Below are the code and all the weights of a small trained network. Each question names an input and a class and asks about switching units off, where a switched-off unit gives its printed mean instead of its output.

import numpy as np


def w(rows, s, z=0):
    codes = np.array(rows[::2]) - 128.0
    scale = np.full(codes.shape[1], s)
    scale[-1] = z or s
    return codes * scale


def norm(h):
    return h / np.sqrt((h * h).mean(-1, keepdims=True) + 1e-5)


def f(y):
    return y / 2 * (1 + np.tanh(0.7978845608 * (y + 0.044715 * y**3)))


def log_softmax(a):
    a = a - a.max(-1, keepdims=True)
    return a - np.log(np.exp(a).sum(-1, keepdims=True))


def net(x, mask):
    res = np.array(x, float).reshape(1, 8) / 4 @ E
    u = 0
    for l in range(2):
        y = f(norm(res) @ A[l][:, :-1].T + A[l][:, -1])
        res = res + np.where(mask[u : u + 9], y, B[l][:, -1]) @ B[l][:, :-1]
        u += 9
    return log_softmax(norm(res)[-1] @ U[:, :-1].T + U[:, -1])


A, B = {}, {}
E = w([
[114,150,138,145,130],'x0',
[155,79,171,204,119],'x1',
[69,135,157,142,153],'x2',
[146,147,123,139,115],'x3',
[211,111,82,132,255],'x4',
[107,142,151,144,142],'x5',
[127,39,53,174,117],'x6',
[60,171,137,167,137],'x7',
],0.0068)
A[0] = w([
[60,233,18,75,91,70],'L0N0',
[128,84,65,153,66,130],'L0N1',
[76,117,167,189,71,253],'L0N2',
[173,204,188,189,227,177],'L0N3',
[118,117,149,119,1,171],'L0N4',
[146,149,229,139,106,169],'L0N5',
[206,140,123,173,210,182],'L0N6',
[104,96,164,46,151,98],'L0N7',
[126,136,87,46,82,230],'L0N8',
],0.0086,0.0026)
B[0] = w([
[75,133,147,130,161,210],'L0N0',
[82,143,143,144,2,193],'L0N1',
[231,152,136,136,66,245],'L0N2',
[75,18,91,45,86,248],'L0N3',
[99,193,189,132,97,240],'L0N4',
[151,112,204,35,65,193],'L0N5',
[84,116,22,119,203,255],'L0N6',
[98,166,156,132,80,143],'L0N7',
[43,136,163,110,150,213],'L0N8',
],0.0074,0.0044)
A[1] = w([
[160,168,87,99,85,74],'L1N0',
[123,249,132,48,148,167],'L1N1',
[128,105,159,111,141,211],'L1N2',
[120,117,118,73,155,144],'L1N3',
[83,157,86,51,123,199],'L1N4',
[98,112,46,180,170,214],'L1N5',
[100,98,105,130,185,204],'L1N6',
[90,85,157,119,179,229],'L1N7',
[124,64,116,164,68,254],'L1N8',
],0.013,0.0026)
B[1] = w([
[60,98,191,131,186,140],'L1N0',
[49,96,124,132,223,234],'L1N1',
[197,197,65,105,104,160],'L1N2',
[48,105,45,105,133,197],'L1N3',
[79,71,146,72,224,253],'L1N4',
[201,61,131,103,97,252],'L1N5',
[254,63,94,139,82,226],'L1N6',
[226,164,28,134,44,200],'L1N7',
[138,180,155,215,47,224],'L1N8',
],0.0057,0.0066)
U = w([
[35,171,254,51,201,108],'0',
[147,253,216,53,71,118],'1',
[51,162,185,108,91,121],'2',
[171,203,136,201,43,119],'3',
[84,161,59,104,201,252],'4',
[173,87,110,78,119,122],'5',
[204,114,93,87,128,115],'6',
[204,147,38,209,137,87],'7',
],0.0075,0.0023)

Each question gives the input, the list of numbers given to net, and the class t.
The units are the neurons (one row each of A and B). Each row of codes is followed by its name. A weight is (code - 128) times the scale printed after its matrix; where a second scale follows, it is the last column's (A, B and U).
mask holds one flag per neuron, layer by layer. A switched-off neuron (its flag False) gives its mean, the last column of its row in B, instead of its output. The means were averaged over made-up inputs and are rounded, as every weight is.
A unit's drop is (log p(t) with every unit on - log p(t) with that unit switched off) / (log p(t) with every unit on - log p(t) with every unit switched off).
The circuit of an input: a set's keep is (log p(t) with only the set's units on - log p(t) with every unit switched off) / (log p(t) with every unit on - log p(t) with every unit switched off). Starting from the 12 units with the biggest drops (on a tie, the unit counted first), units are removed one at a time, each time the one whose removal leaves the highest keep (on an exact tie, the one counted first), for as long as the keep stays at least 0.8.
units of the circuit, in order: the units of the circuit, biggest drop first
top k neurons: the k neurons with the biggest drops, biggest first
top k neurons in layer l: the k neurons of layer l with the biggest drops, biggest first
drop when u is switched off: that unit's drop, to one decimal
input [7,1,5,-1,3,-5,-8,-1], class 5: units of the circuit, in order : [L0N3]
input [6,1,7,-4,2,6,-4,0], class 5: units of the circuit, in order : [L0N3; L1N7]
input [1,3,-6,6,-1,0,-1,3], class 1: units of the circuit, in order : [L0N5; L0N4]
input [5,-1,1,2,-5,-3,-4,3], class 0: units of the circuit, in order : [L1N1; L0N1]
input [6,1,3,6,0,-5,3,-7], class 3: top 2 neurons : [L0N1; L1N8]
input [2,-4,-8,-7,0,-1,6,-6], class 2: top 2 neurons in layer 0 : [L0N1; L0N6]
input [-1,0,-8,4,0,-6,2,-5], class 2: top 3 neurons in layer 0 : [L0N1; L0N8; L0N2]
input [-6,1,4,-2,-3,1,1,-5], class 3: top 2 neurons : [L1N4; L0N6]
input [-3,2,6,3,-3,2,1,-2], class 3: top 2 neurons : [L0N2; L1N4]
input [-1,-8,-3,-2,-3,-4,8,-3], class 2: drop when L0N1 is switched off : 0.4
input [4,6,6,8,6,5,-3,6], class 5: drop when L0N3 is switched off : 0.3
input [8,3,3,-8,-3,-4,0,5], class 1: drop when L0N2 is switched off : 0.1
